Below are the code and all the weights of a small trained network. Each question names an input and a class and asks about switching units off, where a switched-off unit gives its printed mean instead of its output.

import numpy as np


def w(rows, s, z=0):
    codes = np.array(rows[::2]) - 128.0
    scale = np.full(codes.shape[1], s)
    scale[-1] = z or s
    return codes * scale


def norm(h):
    return h / np.sqrt((h * h).mean(-1, keepdims=True) + 1e-5)


def f(y):
    return y / 2 * (1 + np.tanh(0.7978845608 * (y + 0.044715 * y**3)))


def log_softmax(a):
    a = a - a.max(-1, keepdims=True)
    return a - np.log(np.exp(a).sum(-1, keepdims=True))


def net(x, mask):
    res = np.array(x, float).reshape(1, 6) / 4 @ E
    u = 0
    for l in range(4):
        y = f(norm(res) @ A[l][:, :-1].T + A[l][:, -1])
        res = res + np.where(mask[u : u + 5], y, B[l][:, -1]) @ B[l][:, :-1]
        u += 5
    return log_softmax(norm(res)[-1] @ U[:, :-1].T + U[:, -1])


A, B = {}, {}
E = w([
[203,98,67,74],'x0',
[128,131,132,127],'x1',
[129,128,129,128],'x2',
[98,4,183,116],'x3',
[108,113,80,161],'x4',
[127,129,126,130],'x5',
],0.013)
A[0] = w([
[183,137,212,19,189],'L0N0',
[57,86,66,150,180],'L0N1',
[214,103,81,123,113],'L0N2',
[106,198,255,82,246],'L0N3',
[72,153,118,95,2],'L0N4',
],0.0093,0.0052)
B[0] = w([
[156,102,88,216,200],'L0N0',
[137,98,69,179,185],'L0N1',
[33,133,99,104,170],'L0N2',
[83,88,6,164,253],'L0N3',
[177,99,179,48,106],'L0N4',
],0.011,0.0065)
A[1] = w([
[139,197,164,64,152],'L1N0',
[242,83,76,23,86],'L1N1',
[131,107,71,188,83],'L1N2',
[92,56,218,80,128],'L1N3',
[183,106,8,128,254],'L1N4',
],0.014,0.0061)
B[1] = w([
[154,141,152,187,130],'L1N0',
[8,127,85,138,151],'L1N1',
[109,113,192,129,184],'L1N2',
[223,111,79,106,140],'L1N3',
[144,126,189,182,254],'L1N4',
],0.017,0.018)
A[2] = w([
[78,132,143,170,163],'L2N0',
[155,153,138,146,4],'L2N1',
[199,19,149,73,132],'L2N2',
[63,60,128,74,196],'L2N3',
[217,100,248,180,202],'L2N4',
],0.011,0.0026)
B[2] = w([
[83,69,161,168,207],'L2N0',
[180,122,117,150,125],'L2N1',
[234,161,62,201,154],'L2N2',
[187,194,2,143,147],'L2N3',
[172,188,224,153,247],'L2N4',
],0.009,0.011)
A[3] = w([
[118,38,162,110,245],'L3N0',
[50,219,107,149,136],'L3N1',
[146,253,134,136,133],'L3N2',
[159,248,63,118,87],'L3N3',
[129,108,153,75,5],'L3N4',
],0.014,0.0029)
B[3] = w([
[182,202,95,63,252],'L3N0',
[148,126,38,88,252],'L3N1',
[246,71,108,110,215],'L3N2',
[166,61,91,82,138],'L3N3',
[122,65,144,117,95],'L3N4',
],0.014,0.0043)
U = w([
[254,115,82,121,157],'0',
[15,106,56,139,149],'1',
[123,129,165,173,157],'2',
[122,112,181,178,128],'3',
[123,131,164,156,174],'4',
[121,123,162,160,156],'5',
[105,150,200,58,60],'6',
[114,174,168,40,9],'7',
],0.017,0.011)

Each question gives the input, the list of numbers given to net, and the class t.
The units are the neurons (one row each of A and B). Each row of codes is followed by its name. A weight is (code - 128) times the scale printed after its matrix; where a second scale follows, it is the last column's (A, B and U).
mask holds one flag per neuron, layer by layer. A switched-off neuron (its flag False) gives its mean, the last column of its row in B, instead of its output. The means were averaged over made-up inputs and are rounded, as every weight is.
A unit's drop is (log p(t) with every unit on - log p(t) with that unit switched off) / (log p(t) with every unit on - log p(t) with every unit switched off).
The circuit of an input: a set's keep is (log p(t) with only the set's units on - log p(t) with every unit switched off) / (log p(t) with every unit on - log p(t) with every unit switched off). Starting from the 12 units with the biggest drops (on a tie, the unit counted first), units are removed one at a time, each time the one whose removal leaves the highest keep (on an exact tie, the one counted first), for as long as the keep stays at least 0.8.
units of the circuit, in order: the units of the circuit, biggest drop first
unit that matters most: the unit with the biggest drop
k most important neurons: the k neurons with the biggest drops, biggest first
k most important neurons of layer l: the k neurons of layer l with the biggest drops, biggest first
drop of u: that unit's drop, to one decimal
input [2,0,-2,5,3,-2], class 0: 3 most important neurons -> [L0N3; L1N3; L0N0]
input [-8,-8,0,1,-6,-5], class 1: 2 most important neurons -> [L0N3; L1N4]
input [5,-5,8,-4,0,0], class 4: 2 most important neurons -> [L1N4; L1N0]
input [5,2,-3,-2,1,2], class 1: 4 most important neurons -> [L1N1; L0N3; L0N1; L2N4]
input [-4,-2,2,8,-8,6], class 0: unit that matters most -> L1N4
input [-3,4,0,8,0,4], class 0: units of the circuit, in order -> [L1N4; L1N3]
input [-7,-4,0,8,-6,-2], class 0: units of the circuit, in order -> [L1N3; L1N4]
input [-8,-7,3,-8,4,-3], class 0: 2 most important neurons -> [L3N2; L1N1]
input [7,5,4,-4,-8,-5], class 3: 2 most important neurons -> [L1N4; L0N0]
input [-4,-5,5,-7,6,-6], class 0: units of the circuit, in order -> [L3N2; L3N1]
input [6,4,7,-5,-2,-2], class 4: 2 most important neurons of layer 1 -> [L1N4; L1N0]
input [-8,-2,5,-5,-5,-4], class 1: units of the circuit, in order -> [L1N4; L2N4]
input [-5,3,4,5,0,0], class 0: units of the circuit, in order -> [L1N3; L1N4]
input [6,-8,7,-2,-7,2], class 2: units of the circuit, in order -> [L1N4]
input [6,8,5,0,-8,-4], class 2: 2 most important neurons -> [L0N0; L1N4]
input [8,-6,8,-6,8,4], class 1: 3 most important neurons -> [L1N1; L2N4; L0N0]
input [6,-4,5,2,4,1], class 1: 2 most important neurons -> [L1N1; L0N0]
input [-7,-6,2,-1,-3,0], class 1: 3 most important neurons -> [L1N4; L2N4; L0N0]
input [8,3,-6,0,7,-2], class 1: 2 most important neurons -> [L1N1; L0N0]
input [1,-6,2,8,-8,5], class 0: 2 most important neurons -> [L1N3; L1N4]
input [-6,1,6,-8,-1,-2], class 0: unit that matters most -> L3N2
input [6,-3,8,-1,-6,8], class 4: 2 most important neurons -> [L1N4; L0N0]
input [3,3,-1,7,-4,7], class 0: 2 most important neurons of layer 0 -> [L0N3; L0N1]
input [-3,2,5,6,5,0], class 0: drop of L0N0 -> 0.3
input [8,4,-8,-5,-5,-3], class 1: drop of L1N1 -> 1.0
input [8,-2,5,5,-5,1], class 1: drop of L0N0 -> 0.0
input [-1,-7,6,8,2,-5], class 0: drop of L1N3 -> 0.1
